The symbols move the items like this.
at | ka pe ga ro fo
JM | HD TT ZG RR GL
SQ | RT JN FD RH BM
PM | BS GP DQ CM FL
JQ | PH SZ SL GG PQ
SZ | PQ QC LF PH JQ
PH | LF PQ NZ SL GG
MZ | SC QG TM SG CZ
NJ | HL MP ZP DM MN
RT | JF BM QZ FD RH
LF | JR GG ZS NZ SL
CT | RM ZG BH QM ML
MQ | QQ NM BG ZB FP
FL | CM PM FQ GF BS
HL | LD MN ZT ZP DM
RJ | RZ ZR JM FF CP
DP | MZ JG SG CZ QG
CM | DQ BS HS FQ GF
ZB | BG QQ CP ZR FR
MR | HF FD JG SN QZ
FR | ZR ZB RZ RJ BG
FQ | HS DQ NJ ZN MT
ML | QM CT TC LL RM
RH | FD RT HF MR JF
FP | ZB MQ ZR FR QQ
JR | MF SL JJ ZS NZ
PR | CT RR QM ML ZG
ZS | JJ MF NC RL HJ
SN | JG HF MZ DP CD
BH | LT LL FL GP TC
ZP | ZT LD BM JN NS
BS | GF FL MT DQ CM
HD | PR GL ML ZG RR
SL | NZ LF HJ MF JR
NC | MQ HH ZB FP NM
DM | ZP HL JN NS LD
LD | NS DM SQ ZT ZP
GF | FQ CM ZN MT DQ
QZ | SN MR DP CD HF
MN | DM NJ NS LD HL
TC | GP BH BS PM LT
GG | SL PH MF JR LF
PQ | GG JQ JR LF PH
NM | FP NC FR QQ MQ
MF | HJ NZ HH JJ ZS
TZ | QC SG PQ SZ TM
HS | MP MT HL NJ ZN
HF | CD QZ QG JG SN
NS | JN ZP RT SQ ZT
ZN | NJ HS DM MN MP
HJ | RL ZS NM HH JJ
QM | BH RM GP TC LL
JF | MR RH SN QZ FD
QC | JQ TM GG PQ SZ
BM | RH SQ MR JF RT
SC | TZ CZ SZ TM SG
RM | LL ML LT BH QM
MT | ZN FQ MN MP HS
LT | PM TC CM FL GP
HH | NM RL QQ MQ NC
GL | RR JM CT PR HD
SG | TM SC JQ QC TZ
ZG | ML PR LL RM CT
JG | QG CD SC MZ DP
TT | GL FF PR HD JM
CZ | SG MZ QC TZ SC
RR | ZG HD RM CT PR
RL | NC JJ FP NM HH
LL | TC QM PM LT BH
RZ | TT CP HD JM FF
MP | MN ZN LD HL NJ
FD | QZ JF CD HF MR
QG | CZ DP TZ SC MZ
CP | FF RJ GL TT RZ
JJ | HH HJ MQ NC RL
CD | DP SN CZ QG JG
ZT | SQ NS RH BM JN
FF | JM RZ RR GL TT
QQ | FR FP RJ BG ZB
GP | FL LT GF BS PM
ZR | CP BG TT RZ RJ
DQ | MT GF MP HS FQ
BG | RJ FR FF CP ZR
TM | SZ TZ PH JQ QC
JN | BM ZT JF RT SQ
NZ | ZS JR RL HJ MF

The rows follow the links: the fewer symbols apart two items are, the more alike their rows tend to be.

Each row is also shifted at random along 6 hidden directions that mean nothing.

Rows in random order:
Each row stands for one item.
id 1: [-13 -12 -24   2   8 -45  16  13  -9  -5 -16 -23   0  21  -4  32  14  -8  -8 -10  -3  -8 -11  16   8   0  -3]
id 2: [-21  13  29  32  27  61 -34 -11  22   8  -1  28 -24 -22  -6 -22 -11  26 -33   8  -6   9  15  21  -3  -8  34]
id 3: [ 55   2  19 -12  18   4 -14  12  21 -28  -3   3 -13 -21  -5 -25 -14   9 -28 -32  -5   9  19  22   4  16  17]
id 4: [ 25  12  21  -3  34  13 -25   3  27 -17  13  12 -12 -23   5 -25  -4 -10   8  -8 -11   0   1  25 -20   4  13]
id 5: [-43  -5   7  34  10  33 -32  14  13 -17 -13   9 -21  10 -14  12  10  25 -29  14   1   3  -3  16  15 -14  36]
id 6: [ 15  22  30  -1  -1  14 -17   9   6  -5   2  12  25 -12  -6 -24 -14  12  26  12  15  30  -6  -7 -11  12  22]
id 7: [  0  -8  28  14  61   3 -12 -32   0  68  17 -10 -49  -5   7 -37 -14  31 -25   4 -34   4   4 -32  19  -2   0]
id 8: [-47  13   7 -20 -11  39 -11 -16   7 -37  24   6   4 -30  22  -7   0 -34  16 -20 -28 -11 -14  22 -26 -21 -30]
id 9: [-34   6  34  25   9  12  -6 -23 -22  58  -5 -16   8   3  -2 -14 -33  52 -18   5 -14  46 -17 -29  27  -7  12]
id 10: [ 29 -23 -15  17   0  29  -8 -20  16  38   7   5 -25  19   2   5  20   9   9  27   8 -32  10 -20  11  -1 -23]
id 11: [-10  17  -1  15  15 -13   1  23  -8 -32 -11  17  -7  -1 -10  20  10 -22  -9  18  -1   6  -9  23 -21 -16  41]
id 12: [ 61 -21  -3 -12  -9  16 -16  -5  29   2   8 -10  -2   6   4 -12   6  14  13 -13   7 -18  11  -5  14  16 -28]
id 13: [-55 -18 -30 -15 -15 -17   7   1  -1 -30   2 -32   7  14  11  36  19 -26   8 -27 -22 -25 -24  21   3 -11 -44]
id 14: [ 72  -6  -1   1  17 -41  19  -1   3  45 -19 -15  11   9 -10  -7 -11  25  -9  -8  19  12  17  -4  15  34   5]
id 15: [-113    5   13   30   20   43  -31   -6   27   -6   -1    7   -3   -5   -2    7    5    8   -1    5  -14   -1  -13   38  -10  -13   10]
id 16: [ 83  -8 -15  17  -4 -19  19  -5 -21  38 -11  -5  -3  21  -6  16   3  13 -11  22  10   2   1 -24  15  -3   4]
id 17: [-28 -11  15   3  17   5 -24   0  20  -6   2 -29   8   8   3   0  -2  21  10 -17 -17  10 -24  11  15   2 -10]
id 18: [ 15  23   4 -17 -42  33  -6  17   8 -55   2  34  24 -25  -4 -13  -5 -19  10  -1  28   3  19  10 -23   4  16]
id 19: [-39 -18 -35 -16  -4 -52  30   9 -21   1   3 -10 -15  21   5  21  24 -30   8   7   2 -29   3 -21   5  -1 -21]
id 20: [-32  13   8 -13 -17   9   3  -5 -35   3  36  16   0   0  18  -7  13 -35  53  48  -8  -3 -27 -59 -19 -26  -8]
id 21: [ -1   6   6 -40 -15 -13  -2  16   5 -54   8  -8  10 -21   7 -18  -9 -16   4 -40  -6   6   4   8  -3  10 -11]
id 22: [-40   9  10   7   2  28 -18   1   5 -10  15  19  -4  -5   4  -5  11 -11  22  25   1  -4 -10  -6 -17 -12  11]
id 23: [-77   8  17 -12 -13 -16   0   3 -25 -20   7 -35  28  -1  11   8 -14   2  11 -22 -31  34 -47  -4  10 -19 -13]
id 24: [ 37 -11 -26 -10 -24 -18  12  11  -7 -13   3  -3  11  21   3  24  24 -22  31  15  14 -20  -8 -12  -1  -2 -18]
id 25: [ 16 -21 -12   9 -17  15   2 -30 -32  55  39  -5 -15  32  23  12  30 -14  57  64 -10 -27 -36 -81   7 -32 -44]
id 26: [ 10  49  26  10 -26 -14   8  47 -13 -48 -43  33  56 -21 -33  -2 -32  16 -21   3  45  69   8  33 -18  18  87]
id 27: [ 22 -14 -11  21  10 -12  10  -4  -1  27 -24 -13  -9  16 -13  16  -5  29 -40 -11   2   4  12   9  26   4   6]
id 28: [ 38   6  22   1  86 -68  12   5 -15  46   7   2 -48  -4   0 -32  -4  -6 -12  18 -20  13   4 -27  -6   8  42]
id 29: [-25   5   5   1  17  15  -4 -16 -11  17  31  19 -30  -7  16 -16  13 -23  20  32 -17 -17  -8 -37 -13 -21  -6]
id 30: [-37  21  31  18  37  13 -17  -3 -22  -2  15  14 -29 -14   7 -12  -3  -9  -9  24 -35  19 -29 -15 -11 -34  35]
id 31: [-13   6  -3  20  54 -25   7   5  -4  16  -4  14 -36   1  -1   8  13 -18 -16  21 -14 -10  -1  14 -18 -11  31]
id 32: [ 27 -42 -30 -16  21   4  -3 -23  44  14   2 -22 -43   0   7  -8  10   8 -37 -51 -13 -56  44  27  24  22 -52]
id 33: [ 92  21  -1 -23 -25  10   5   9 -20 -27  29  43  -7 -17   8 -22  11 -43  32  37  16 -11   8 -43 -30 -10   9]
id 34: [ 14  27   5  10  10 -43  41   6 -41  43 -18  24   5  -8 -13 -12 -25   5 -26  25  22  34  23 -28  -8   8  47]
id 35: [  0 -18   8  -8  30 -26  -7 -15 -19  33  32 -31 -23  21  20  -3  14  -6  32  15 -42  -8 -44 -50  15 -18 -31]
id 36: [ -2  20  11 -11 -27 -47  28  24 -24  -2 -35  -8  49  -5 -22  -6 -40  33 -25 -23  32  58  16  -1  14  30  35]
id 37: [ 29  31  20   5   7 -23  22   1 -55  23  12  21  -3  -7   3 -11 -10 -18  10  46  -7  33 -21 -53 -17 -24  37]
id 38: [ 39 -32  -1   1  56   9 -27 -14  54  16   7 -20 -49   1   4 -16  10  16 -23 -34 -22 -37  19  28  17  18 -24]
id 39: [ 28  34  34  27  21  -3   1   7 -16  24 -13  22  14 -13 -16 -14 -26  20  -8  27  10  50  -5  -3 -12   0  60]
id 40: [ 34  21   0  30  -8   4   5  20  -5 -10 -25  31  14   0 -21  14  -3   4 -16  26  30  17  11  19 -16  -2  52]
id 41: [ 19   6  -7  18  16  -2   0  15  -9 -24  -5  18 -27  -1  -7  16  14 -18 -22  16  -6  -9  -1  13 -10 -21  34]
id 42: [ 60  27  46  16  53  -5 -24  14 -18   1  24  21 -23 -11   4 -23  -1 -11  24  46 -25  32 -40 -30 -20 -24  54]
id 43: [-23 -13 -10 -16  -4 -19  12 -19  11  27  -5 -31  21   3   6   3 -11  12   5 -34  -5  -4   3  13  13  21 -44]
id 44: [ 41 -12 -12  19  39 -38  -4  36  10 -11 -19  11 -36  18 -21  10  20   3 -27  17  15  -7  16  10   5   9  50]
id 45: [ 36 -25  -4  13  43 -25   0  -4  -2  31  -3 -19 -48  16  -1  -1   5  20 -40  -4 -22 -12   7 -15  31  -2   5]
id 46: [ 34   5   8 -17 -38  30 -12  -4  10 -28   4 -11  38 -13   8  -3 -14   7  18 -26   1  13 -10  12   0   3 -24]
id 47: [-22 -17  -6 -12 -30 -14   8  -8 -17  27   5 -27  22  22   6   4  -2  19  23   1   5   5 -14 -42  26   6 -35]
id 48: [ 10  -6 -23   5 -36 -17  13  23  14 -19 -35  -3  42  19 -20  29   4  11  -3  -9  43   5  16  33   5  25   7]
id 49: [ 21 -26  -4 -20 -19  23 -19 -14  -1  -9  40 -20 -16  12  23  -3  21 -11  39   2 -24 -27 -26 -44  16 -18 -55]
id 50: [-101   10    6   -2    8  -37   34  -23  -19   71  -10  -18   31   -1    1  -10  -30   18    6   -4    4   27    3  -14    4   22  -14]
id 51: [  2  -4   7 -27  14  10 -14  -1  40 -22   4  -5 -12 -24   4 -32 -11   3 -17 -47  -4 -12  30  31   0  24 -13]
id 52: [ 94  -6  -9  10  -3  -6  -7  24   2 -17  -2  16  -5  20 -11  12  24  -8  19  35  23  -9  -4 -14  -3   0  24]
id 53: [-24  -2 -11   3  42   6 -24  19  24 -72   4   9 -50 -13   1  18  27 -40 -34 -24 -37 -36  -2  65 -20 -26  18]
id 54: [-14  11  41  12  24  13 -24   1   4  19   6   4   0  -8  -4 -31 -19  31   5  11  -4  34 -11 -20   7   4  29]
id 55: [ -3   9  23 -12  -7   8 -13  13  19 -20  -3   3  20 -17  -8 -26 -18  19   1 -21  14  23  11   8   1  21  17]
id 56: [ 25  18 -26   7 -34 -40  59  -5 -40  52 -22  23  37  10 -11  17  -8 -10   9  38  44  11  23 -25 -17  14   9]
id 57: [ -6  -2   8 -18  37 -53   7   6 -20 -11  14 -33 -15   1  15   5   1 -21   2 -20 -44   7 -34  -2   2 -13  -6]
id 58: [ -6   5 -10 -13  27 -13  26 -31  11  39   2   1 -11 -24  12 -15  -9 -18 -13 -27 -12 -22  30  23 -18  15 -30]
id 59: [102 -15 -31 -12 -38 -28  40  -9 -20  34 -12  -5  13  16  -5   7  -2   7  -9   0  29  -9  31 -33  19  18 -24]
id 60: [ 65 -19   1  30  25  32 -26 -13  15  28  11   0 -32  21   3   9  24   9   2  28 -15 -24 -14  -6  10 -18  -5]
id 61: [ 58 -14 -19   9 -22   5  16 -28 -28  45  13 -10  -3  23  14  18  14  -5  22  29  -7 -16 -18 -47  12 -19 -38]
id 62: [-70  15  -5 -15 -54  34  -5  10  16 -43  -5  20  46 -15  -4   1  -2 -11  28  -3  33   0  11  21 -19  12  -9]
id 63: [ 17  -1 -21   7 -52   4  16  15  -7  -6 -23  19  28  15 -18  14   3  12  -1  21  51   4  23 -14   7  13  15]
id 64: [ 14   4  -2  26 -23  39 -14  11   8 -25 -16  24   0   2 -14  14   5  12 -20  16  20   0  10  15   0  -9  29]
id 65: [ -5   3 -25 -10  13 -21  15   6 -14 -35  13   8 -25  -4  11  21  27 -55  -1   3 -23 -30  -9  12 -24 -25  -7]
id 66: [-46   1 -32 -17 -20   8  18  -8  33 -17 -15  10  18 -15   0  12   6 -24  -4 -29  22 -35  39  58 -25  23 -28]
id 67: [-28   1  -2  12   1 -25  -6  40 -20 -36  -6   5  -8  21 -13  20  17  -5   2  30   7  11 -23 -16   5 -14  43]
id 68: [-23   9  22  17  26  44 -31  -6  11  -2  17  26 -30 -13   1 -20   3   2  -3  23 -13  -2  -4  -8  -8 -17  25]
id 69: [ 52 -31   3  -3  -9  71 -42 -29  45  11  28 -11 -17   4  15 -18  13  21  21 -12 -10 -37   4  -8  19   2 -55]
id 70: [-37   8 -11  11   9 -12  17   5  18  20 -29  19  10  -6 -18  -3  -9   7 -22  -3  34  -3  39  34 -11  31  22]
id 71: [  1  26 -16 -39 -11 -68  50  19 -26 -29 -10   8  26 -22   1   2 -13 -48   0 -22  10  10  15  18 -32  14   8]
id 72: [ 42   4  -4  25   1  32 -17  15  18 -34 -15  30 -21  -4 -15   9   9   4 -32   7  10 -11  19  33  -7  -8  35]
id 73: [ 42 -21 -10 -15  49 -57  -2  33  -7 -53   8 -22 -58   9   4  10  26 -30 -28 -21 -40 -20 -15   7  11 -16  16]
id 74: [-14 -30 -38 -17  -9  -7  17 -27   4   9   7 -31 -14   9  16  22  14 -18  -9 -35 -26 -45   6  14  13  -7 -68]
id 75: [ 42  -6  -1 -24  20 -11   0  -2  21 -24  -2 -11 -18 -20   4 -14 -10  -5 -32 -55 -18 -13  23  38   2  13 -13]
id 76: [ -3   1 -11 -17 -38  14 -12  30 -19 -81  21  11  -3   7   7  21  29 -46  30  22  -5 -15 -31 -19 -13 -36   2]
id 77: [ -7   8  17  33   4  18 -26  30 -18 -38  -1  20 -18  12 -12  16  14   3  -9  41  -4  18 -32 -14   3 -36  57]
id 78: [ 46 -10  -6 -38  -3   2  -4 -15   4 -22  36 -23  -6  -8  28  -4  15 -36  34 -25 -35 -28 -21  -4  -7 -12 -60]
id 79: [ 41   0 -10 -32  46 -87  48  -2 -17  43   6  -4 -25  -6   6 -28  -5 -25  -5  -8  -2  -9  29 -28 -10  28  -1]
id 80: [-48  -1  26  22  81  16 -20 -39  23  57  15  -5 -50 -17  13 -22  -6   9 -22  -7 -50  -9  -5  20  -6 -10  -4]
id 81: [ 33   2  38  57  -3  26 -25   0 -41  42  -3  -5   4  31 -13  12 -10  56  -1  61  -4  53 -52 -62  34 -36  47]
id 82: [-91  -8   0 -22 -26   2  -4 -18   2 -10   9 -44  39   1  17  12  -7   0  29 -39 -25   5 -36  13   9  -5 -59]
id 83: [ -7  -4  20   8  17  44 -34 -14  41 -11  -8 -14  -4 -20  -2 -11 -20  34 -36 -50 -19   5   9  52  13   8  -6]
id 84: [ 30 -23 -25 -17 -73  48   3 -28  15  18   2 -12  34   7   4   0  -5  26  12 -19  27 -19  24 -14  24  18 -66]
id 85: [-33  23   2   8 -35 -12  21  17 -22   6 -15  21  48   5 -15   9  -7  -1  28  36  40  31  -4 -15 -17   8  30]

Some items, each with its row:
BS id 27
ZS id 68
RM id 52
NJ id 69
PQ id 8
TZ id 42
HD id 63
BM id 46
NC id 70
SN id 7
JG id 55
JQ id 71
RH id 83
QM id 24
HJ id 29
ZR id 65
ZG id 44
GG id 37
FD id 9
PM id 16
ZP id 14
FR id 11
FP id 66
BH id 60

Row, symbols taken left to right, then the row they reach:
id 22 ka ka ro pe ga ga: id 5
id 41 ga ka ka fo pe ga: id 48
id 31 ro pe ro fo ka fo: id 77
id 34 ka ga ro ga pe: id 56
id 49 ka fo ro ka: id 43
id 21 ro ga ga pe: id 58
id 64 pe pe ka fo ro ka: id 19
id 20 ga ga fo ga fo: id 76
id 36 pe ro ro pe fo ro: id 28
id 59 fo ga pe ka fo: id 12
id 10 ro ka fo fo: id 13
id 4 pe ga ga fo pe: id 30
id 45 ro ka ka ka ro: id 82
id 74 ka ka ka ka pe ro pe: id 47
id 84 ga pe fo fo ka pe fo: id 17
id 67 pe ga pe fo: id 25
id 78 ga pe pe fo fo: id 75

